Below are the code and all the weights of a small trained network. Each question names an input and a target symbol and asks about switching units off, where a switched-off unit gives its printed mean instead of its output.

import numpy as np


def w(rows, s, z=0):
    codes = np.array(rows[::2]) - 128.0
    scale = np.full(codes.shape[1], s)
    scale[-1] = z or s
    return codes * scale


def f(y):
    return np.maximum(y, 0)


def softmax(a):
    e = np.exp(a - a.max(-1, keepdims=True))
    return e / e.sum(-1, keepdims=True)


def log_softmax(a):
    a = a - a.max(-1, keepdims=True)
    return a - np.log(np.exp(a).sum(-1, keepdims=True))


def net(x, mask):
    ids = ['βγζλστ'.index(c) for c in x.split()]
    T = len(ids)
    res = E[ids] + P[:T]
    u = 0
    for l in range(2):
        r = res
        for j in range(2):
            rows = slice(3 * j, 3 * j + 3)
            q, k, v = (r @ M[l][rows].T for M in (Q, K, V))
            z = softmax(np.where(np.tri(T) > 0, q @ k.T / 3**0.5, -1e9)) @ v
            o = O[l][rows]
            res = res + np.where(mask[u + j], z, o[:, -1]) @ o[:, :-1]
        u += 2
        y = f(res @ A[l][:, :-1].T + A[l][:, -1])
        res = res + np.where(mask[u : u + 4], y, B[l][:, -1]) @ B[l][:, :-1]
        u += 4
    return log_softmax(res[-1] @ U[:, :-1].T + U[:, -1])


Q, K, V, O, A, B = {}, {}, {}, {}, {}, {}
E = w([
[148,70,144,229,34,116,107,131],'β',
[52,93,207,254,136,148,159,171],'γ',
[117,118,235,125,127,123,29,193],'ζ',
[105,169,116,172,148,244,68,67],'λ',
[224,174,72,197,144,106,139,140],'σ',
[72,182,180,120,45,81,169,148],'τ',
],0.0095)
P = w([
[171,10,157,77,123,117,145,139],'0',
[160,91,221,201,76,178,147,60],'1',
[162,115,214,204,90,166,136,75],'2',
[151,131,195,200,87,152,112,83],'3',
[132,144,185,224,96,143,115,105],'4',
[120,153,154,221,86,154,104,123],'5',
[109,178,146,221,86,140,95,137],'6',
[95,191,133,232,93,138,94,155],'7',
[88,202,110,227,87,127,81,165],'8',
[69,220,98,223,96,119,81,174],'9',
[57,238,81,233,95,113,64,193],'10',
[50,238,50,235,83,99,62,181],'11',
[30,251,48,253,78,95,47,210],'12',
],0.0067)
Q[0] = w([
[178,129,83,102,176,114,169,106],'0.h1',
[142,163,148,221,112,146,54,137],'0.h1',
[125,174,149,253,111,187,19,135],'0.h1',
[157,133,106,120,167,165,115,90],'0.h2',
[123,189,165,232,86,146,56,148],'0.h2',
[175,122,90,90,194,130,144,90],'0.h2',
],0.014)
K[0] = w([
[126,68,177,105,110,122,147,129],'0.h1',
[84,209,94,138,95,109,110,165],'0.h1',
[98,195,92,143,103,98,111,167],'0.h1',
[106,138,170,112,76,99,154,168],'0.h2',
[128,248,62,151,148,115,122,155],'0.h2',
[138,48,199,102,68,96,175,146],'0.h2',
],0.014)
V[0] = w([
[252,196,54,139,200,92,112,100],'0.h1',
[89,209,48,176,133,168,197,61],'0.h1',
[181,37,103,174,210,229,42,112],'0.h1',
[209,113,122,181,43,79,205,128],'0.h2',
[222,60,113,166,75,80,182,130],'0.h2',
[155,132,126,109,2,188,16,64],'0.h2',
],0.0065)
O[0] = w([
[223,193,180,149,149,177,73,248,72],'0.h1',
[200,102,211,162,138,242,192,125,175],'0.h1',
[123,93,11,254,231,147,39,160,98],'0.h1',
[166,211,96,136,51,87,226,201,142],'0.h2',
[152,205,49,131,66,101,168,221,99],'0.h2',
[162,188,88,174,68,132,62,20,253],'0.h2',
],0.0061,0.0049)
A[0] = w([
[109,43,141,160,85,57,82,109,190],'0.n1',
[70,88,89,91,75,64,124,52,131],'0.n2',
[154,253,187,90,113,93,238,218,251],'0.n3',
[149,132,219,132,12,180,151,133,173],'0.n4',
],0.0048,0.0022)
B[0] = w([
[86,188,108,148,173,99,114,103,211],'0.n1',
[112,229,108,119,139,91,147,187,190],'0.n2',
[118,2,215,108,69,179,52,90,230],'0.n3',
[130,213,150,124,166,136,175,99,255],'0.n4',
],0.006)
Q[1] = w([
[115,193,219,202,27,135,90,43],'1.h1',
[171,80,130,83,147,85,255,210],'1.h1',
[223,137,151,114,109,168,85,188],'1.h1',
[143,204,200,208,75,164,85,130],'1.h2',
[124,4,8,72,231,119,194,177],'1.h2',
[132,169,177,151,79,171,166,162],'1.h2',
],0.0059)
K[1] = w([
[206,81,38,79,136,130,142,165],'1.h1',
[135,255,200,245,108,165,119,93],'1.h1',
[131,223,102,147,89,66,179,175],'1.h1',
[128,70,37,62,153,64,139,172],'1.h2',
[125,239,236,187,104,147,115,110],'1.h2',
[101,114,133,54,102,111,170,134],'1.h2',
],0.0062)
V[1] = w([
[123,82,126,53,115,5,120,254],'1.h1',
[214,40,209,88,216,226,101,138],'1.h1',
[151,38,179,75,108,103,158,214],'1.h1',
[201,226,157,34,108,128,47,89],'1.h2',
[114,133,203,95,51,143,237,96],'1.h2',
[56,105,199,24,218,87,94,149],'1.h2',
],0.0047)
O[1] = w([
[168,179,190,146,234,100,190,93,176],'1.h1',
[150,182,209,201,58,217,53,135,2],'1.h1',
[167,207,172,211,207,167,136,151,118],'1.h1',
[234,68,225,122,133,84,181,116,80],'1.h2',
[143,66,79,176,183,29,48,124,108],'1.h2',
[183,195,186,90,70,68,87,2,119],'1.h2',
],0.005,0.007)
A[1] = w([
[223,66,169,120,104,94,226,197,253],'1.n1',
[179,138,75,34,90,2,137,140,100],'1.n2',
[187,164,18,136,105,78,167,133,78],'1.n3',
[150,136,195,45,112,121,198,71,7],'1.n4',
],0.0055,0.0032)
B[1] = w([
[172,37,168,70,99,155,175,162,252],'1.n1',
[253,119,189,172,146,150,84,88,217],'1.n2',
[155,132,146,146,88,203,135,216,177],'1.n3',
[105,111,65,184,168,127,80,169,239],'1.n4',
],0.0074,0.003)
U = w([
[136,67,126,106,25,168,95,209,132],'β',
[64,53,45,99,181,105,230,180,108],'γ',
[70,204,65,154,141,113,84,106,250],'ζ',
[142,2,141,178,168,103,35,60,57],'λ',
[204,214,163,185,156,158,159,239,34],'σ',
[149,139,214,5,110,130,229,19,147],'τ',
],0.0045,0.0025)

Each question gives the input, a string of symbols that net reads in full, and the target symbol t.
The units are the heads (3 rows each of Q, K, V and O) and the neurons (one row each of A and B). Each row of codes is followed by its name. A weight is (code - 128) times the scale printed after its matrix; where a second scale follows, it is the last column's (O, A, B and U).
mask holds one flag per unit, layer by layer, with each layer's heads first. A switched-off unit (its flag False) gives its mean, the last column of its rows in O or B, instead of its output. The means were averaged over made-up inputs and are rounded, as every weight is.
A unit's drop is (log p(t) with every unit on - log p(t) with that unit switched off) / (log p(t) with every unit on - log p(t) with every unit switched off).
The circuit of an input: a set's keep is (log p(t) with only the set's units on - log p(t) with every unit switched off) / (log p(t) with every unit on - log p(t) with every unit switched off). Starting from all 12 units, units are removed one at a time, each time the one whose removal leaves the highest keep (on an exact tie, the one counted first), for as long as the keep stays at least 0.8.
circuit, biggest first: the units of the circuit, biggest drop first
most important unit: the unit with the biggest drop
top k neurons: the k neurons with the biggest drops, biggest first
which heads matter: for each layer, one digit per head in row order, 1 if its drop is at least 0.15 and else 0, layers parted by /
drop when u is switched off: that unit's drop, to one decimal
input γ γ λ ζ λ β λ γ σ σ τ γ, target β: top 2 neurons => (0.n3 0.n1)
input β λ β β β λ λ β λ λ σ τ, target γ: most important unit => 0.h2
input γ τ λ τ, target ζ: which heads matter => 01 / 01
input τ λ λ τ, target λ: which heads matter => 10 / 01
input τ γ τ γ ζ λ λ γ, target λ: which heads matter => 11 / 01
input ζ τ γ σ τ β β ζ, target τ: circuit, biggest first => (0.h1 1.h2)
input σ τ τ, target β: circuit, biggest first => (0.n3 0.h2)
input σ λ τ β, target σ: circuit, biggest first => (1.h1 0.h2 0.n3)
input σ λ γ, target σ: circuit, biggest first => (1.h1 0.h2 0.h1 0.n3)
input β γ σ β σ τ γ τ σ β ζ τ ζ, target τ: which heads matter => 10 / 00
input τ λ λ γ σ λ γ, target λ: circuit, biggest first => (1.h2 0.h1)
input γ ζ β, target ζ: circuit, biggest first => (1.h2 0.h1 0.h2)
input λ ζ λ τ λ ζ γ σ ζ ζ γ ζ, target β: which heads matter => 01 / 10
input γ λ ζ, target ζ: most important unit => 1.h2
input τ β σ ζ λ λ β σ γ λ β, target λ: circuit, biggest first => (1.h2 0.h2)
input λ σ σ λ ζ λ τ λ ζ σ β, target β: circuit, biggest first => (1.h1 0.h1)
input β β τ τ ζ, target γ: which heads matter => 11 / 11
input β γ τ, target γ: circuit, biggest first => (1.h2 0.h2)
input γ λ β γ, target ζ: circuit, biggest first => (1.h2 0.h2 0.h1 0.n3)
input σ λ σ λ ζ β λ τ λ β τ β, target τ: circuit, biggest first => (0.h1)
input ζ ζ σ τ β σ, target τ: top 2 neurons => (0.n3 1.n1)
input τ β λ γ γ γ σ τ γ, target τ: top 2 neurons => (0.n4 1.n1)
input λ γ λ λ λ ζ λ τ λ ζ ζ β σ, target β: drop when 0.n3 is switched off => 0.3
input σ λ τ, target σ: top 2 neurons => (0.n3 0.n4)
input ζ β β β β β τ λ σ λ ζ λ, target τ: drop when 1.n4 is switched off => 0.2
input γ β λ γ β β ζ, target ζ: drop when 0.h1 is switched off => 0.3
